Below are the code and all the weights of a small trained network. Each question names an input and a target symbol and asks about switching units off, where a switched-off unit gives its printed mean instead of its output.

import numpy as np


def w(rows, s, z=0):
    codes = np.array(rows[::2]) - 128.0
    scale = np.full(codes.shape[1], s)
    scale[-1] = z or s
    return codes * scale


def f(y):
    return y / 2 * (1 + np.tanh(0.7978845608 * (y + 0.044715 * y**3)))


def softmax(a):
    e = np.exp(a - a.max(-1, keepdims=True))
    return e / e.sum(-1, keepdims=True)


def log_softmax(a):
    a = a - a.max(-1, keepdims=True)
    return a - np.log(np.exp(a).sum(-1, keepdims=True))


def net(x, mask):
    ids = ['ΞΨαβγεηθλμπστφω'.index(c) for c in x.split()]
    T = len(ids)
    res = E[ids] + P[:T]
    u = 0
    for l in range(2):
        q, k, v = (res @ M[l].T for M in (Q, K, V))
        z = softmax(np.where(np.tri(T) > 0, q @ k.T / 4**0.5, -1e9)) @ v
        res = res + np.where(mask[u], z, O[l][:, -1]) @ O[l][:, :-1]
        u += 1
        y = f(res @ A[l][:, :-1].T + A[l][:, -1])
        res = res + np.where(mask[u : u + 12], y, B[l][:, -1]) @ B[l][:, :-1]
        u += 12
    return log_softmax(res[-1] @ U[:, :-1].T + U[:, -1])


Q, K, V, O, A, B = {}, {}, {}, {}, {}, {}
E = w([
[169,124,131,127,179],'Ξ',
[126,179,40,192,149],'Ψ',
[170,150,110,177,183],'α',
[118,138,158,84,223],'β',
[77,184,21,117,118],'γ',
[177,255,203,155,63],'ε',
[119,56,166,132,139],'η',
[45,160,89,117,115],'θ',
[126,193,80,132,184],'λ',
[47,179,152,137,172],'μ',
[167,154,73,116,244],'π',
[73,90,135,141,89],'σ',
[126,128,148,232,145],'τ',
[183,59,87,194,140],'φ',
[112,124,55,104,93],'ω',
],0.0075)
P = w([
[125,81,89,18,136],'0',
[61,87,146,242,154],'1',
[72,91,126,243,143],'2',
[82,104,113,245,138],'3',
[88,114,98,246,127],'4',
[91,119,93,248,125],'5',
[94,125,89,246,121],'6',
[96,121,86,247,116],'7',
[99,126,84,248,113],'8',
[97,137,78,252,107],'9',
[105,136,72,249,111],'10',
[97,136,74,251,106],'11',
],0.0032)
Q[0] = w([
[62,137,79,182,137],'L0H1',
[162,95,63,251,60],'L0H1',
[147,81,122,71,198],'L0H1',
[166,100,51,122,61],'L0H1',
],0.021)
K[0] = w([
[71,178,142,101,56],'L0H1',
[226,206,174,187,16],'L0H1',
[124,6,99,75,156],'L0H1',
[205,163,84,163,66],'L0H1',
],0.021)
V[0] = w([
[175,190,226,26,67],'L0H1',
[25,146,108,95,127],'L0H1',
[146,142,126,121,127],'L0H1',
[148,176,2,135,181],'L0H1',
],0.0079)
O[0] = w([
[173,123,79,112,2,3],'L0H1',
[78,175,74,152,131,174],'L0H1',
[139,137,132,125,112,119],'L0H1',
[121,223,172,119,170,180],'L0H1',
],0.0086,0.0022)
A[0] = w([
[175,155,97,33,186,79],'L0N1',
[104,100,5,33,129,151],'L0N2',
[76,91,194,117,176,250],'L0N3',
[227,62,60,95,148,139],'L0N4',
[169,123,176,140,101,197],'L0N5',
[124,64,153,201,129,45],'L0N6',
[155,111,170,122,106,181],'L0N7',
[120,146,119,201,88,178],'L0N8',
[143,117,162,47,65,28],'L0N9',
[94,131,126,175,132,234],'L0N10',
[79,94,136,68,53,82],'L0N11',
[151,111,48,204,186,200],'L0N12',
],0.012,0.0024)
B[0] = w([
[130,161,218,57,87,120],'L0N1',
[121,86,193,250,93,136],'L0N2',
[103,116,87,108,53,234],'L0N3',
[253,105,88,153,118,128],'L0N4',
[145,112,133,112,197,132],'L0N5',
[129,204,132,98,154,148],'L0N6',
[132,113,131,119,177,123],'L0N7',
[168,129,68,115,137,193],'L0N8',
[64,150,141,133,191,124],'L0N9',
[125,165,79,118,134,231],'L0N10',
[64,52,195,83,166,131],'L0N11',
[103,116,70,88,57,254],'L0N12',
],0.018,0.0059)
Q[1] = w([
[110,177,90,147,81],'L1H1',
[144,98,121,124,175],'L1H1',
[185,146,250,98,106],'L1H1',
[175,124,119,124,115],'L1H1',
],0.015)
K[1] = w([
[169,179,176,155,139],'L1H1',
[86,93,131,118,149],'L1H1',
[104,135,77,117,2],'L1H1',
[114,123,141,177,127],'L1H1',
],0.014)
V[1] = w([
[244,13,152,88,113],'L1H1',
[129,51,9,66,144],'L1H1',
[122,167,153,29,145],'L1H1',
[196,188,177,45,129],'L1H1',
],0.013)
O[1] = w([
[140,254,199,135,94,65],'L1H1',
[62,160,208,54,166,187],'L1H1',
[64,154,110,171,151,79],'L1H1',
[90,156,144,238,138,2],'L1H1',
],0.013,0.0054)
A[1] = w([
[219,90,93,121,140,71],'L1N1',
[245,133,83,171,176,4],'L1N2',
[103,137,122,123,1,92],'L1N3',
[79,28,242,178,97,211],'L1N4',
[222,132,160,102,91,144],'L1N5',
[128,173,193,28,157,170],'L1N6',
[139,94,186,108,223,216],'L1N7',
[173,127,172,57,149,1],'L1N8',
[137,56,124,126,208,64],'L1N9',
[113,207,137,158,215,190],'L1N10',
[218,193,94,190,117,212],'L1N11',
[113,61,175,125,92,95],'L1N12',
],0.0089,0.0034)
B[1] = w([
[189,142,181,136,193,222],'L1N1',
[12,103,184,122,167,161],'L1N2',
[117,154,187,168,80,228],'L1N3',
[100,80,11,117,143,142],'L1N4',
[41,202,106,75,122,189],'L1N5',
[128,7,146,180,113,250],'L1N6',
[118,150,159,4,122,151],'L1N7',
[107,198,66,172,114,190],'L1N8',
[135,198,133,154,199,177],'L1N9',
[161,185,86,139,231,174],'L1N10',
[216,85,164,87,94,180],'L1N11',
[142,151,108,107,104,141],'L1N12',
],0.015,0.016)
U = w([
[180,156,86,200,130,116],'Ξ',
[214,98,133,152,55,116],'Ψ',
[159,148,129,142,125,254],'α',
[79,142,194,192,141,69],'β',
[151,72,67,201,82,115],'γ',
[104,181,138,72,200,59],'ε',
[162,92,149,173,162,163],'η',
[79,143,32,153,155,104],'θ',
[177,192,154,157,115,105],'λ',
[77,241,123,163,148,52],'μ',
[80,152,171,162,80,48],'π',
[91,49,134,92,103,148],'σ',
[254,110,15,95,137,216],'τ',
[154,135,209,87,113,49],'φ',
[129,190,55,60,61,209],'ω',
],0.0044,0.0033)

Each question gives the input, a string of symbols that net reads in full, and the target symbol t.
The units are the heads (4 rows each of Q, K, V and O) and the neurons (one row each of A and B). Each row of codes is followed by its name. A weight is (code - 128) times the scale printed after its matrix; where a second scale follows, it is the last column's (O, A, B and U).
mask holds one flag per unit, layer by layer, with each layer's heads first. A switched-off unit (its flag False) gives its mean, the last column of its rows in O or B, instead of its output. The means were averaged over made-up inputs and are rounded, as every weight is.
A unit's drop is (log p(t) with every unit on - log p(t) with that unit switched off) / (log p(t) with every unit on - log p(t) with every unit switched off).
The circuit of an input: a set's keep is (log p(t) with only the set's units on - log p(t) with every unit switched off) / (log p(t) with every unit on - log p(t) with every unit switched off). Starting from the 12 units with the biggest drops (on a tie, the unit counted first), units are removed one at a time, each time the one whose removal leaves the highest keep (on an exact tie, the one counted first), for as long as the keep stays at least 0.8.
units of the circuit, in order: the units of the circuit, biggest drop first
unit that matters most: the unit with the biggest drop
top k neurons: the k neurons with the biggest drops, biggest first
top k neurons in layer l: the k neurons of layer l with the biggest drops, biggest first
input σ ω ω π, target ω: unit that matters most : L0N2
input μ τ σ λ Ψ τ λ μ λ σ, target τ: top 3 neurons in layer 0 : [L0N12, L0N2, L0N3]
input τ σ μ ω η σ π α μ, target σ: units of the circuit, in order : [L1H1, L1N6]
input θ σ τ σ, target ε: top 2 neurons : [L0N12, L0N3]
input μ ε σ Ξ γ, target γ: top 2 neurons in layer 1 : [L1N4, L1N5]
input σ μ γ ω β λ, target ω: top 2 neurons : [L0N2, L0N12]
input θ σ τ Ψ λ θ γ μ θ, target ε: top 2 neurons : [L0N2, L1N2]
input σ γ σ σ α γ, target ω: top 2 neurons in layer 0 : [L0N2, L0N12]
input ε μ σ τ λ ω μ ω π σ, target σ: units of the circuit, in order : [L0H1, L1H1]
input ε σ Ψ μ, target μ: top 3 neurons in layer 0 : [L0N9, L0N12, L0N3]
input γ σ σ Ψ α α Ψ φ, target η: top 4 neurons : [L0N2, L1N2, L0N1, L0N12]
input φ Ψ θ σ γ α μ ω λ α, target β: top 2 neurons in layer 0 : [L0N12, L0N4]
input τ α σ μ Ξ σ μ τ μ μ Ψ, target σ: top 2 neurons : [L0N12, L0N3]
input γ σ Ψ ω σ φ σ β, target η: top neuron : [L0N2]
input μ ω β Ψ σ μ β σ σ μ, target τ: top 2 neurons in layer 0 : [L0N12, L0N2]
input γ σ η σ λ, target η: top 4 neurons in layer 0 : [L0N2, L0N3, L0N1, L0N12]
input π σ ε μ σ φ μ σ σ τ, target τ: top 2 neurons in layer 1 : [L1N3, L1N11]
input τ σ τ Ψ θ ω Ψ ε Ψ, target Ψ: top 4 neurons : [L0N12, L1N11, L0N3, L0N4]
input θ σ Ψ Ψ σ μ Ψ, target ε: top 3 neurons : [L0N2, L1N2, L1N1]
input ω σ μ Ξ γ Ψ φ σ φ σ, target φ: top 4 neurons : [L0N2, L0N3, L0N12, L1N2]
input π φ Ψ σ φ γ π τ, target Ξ: top 3 neurons : [L0N1, L1N11, L1N10]
input Ψ σ σ μ σ φ Ψ, target θ: top 3 neurons : [L0N3, L0N1, L0N12]
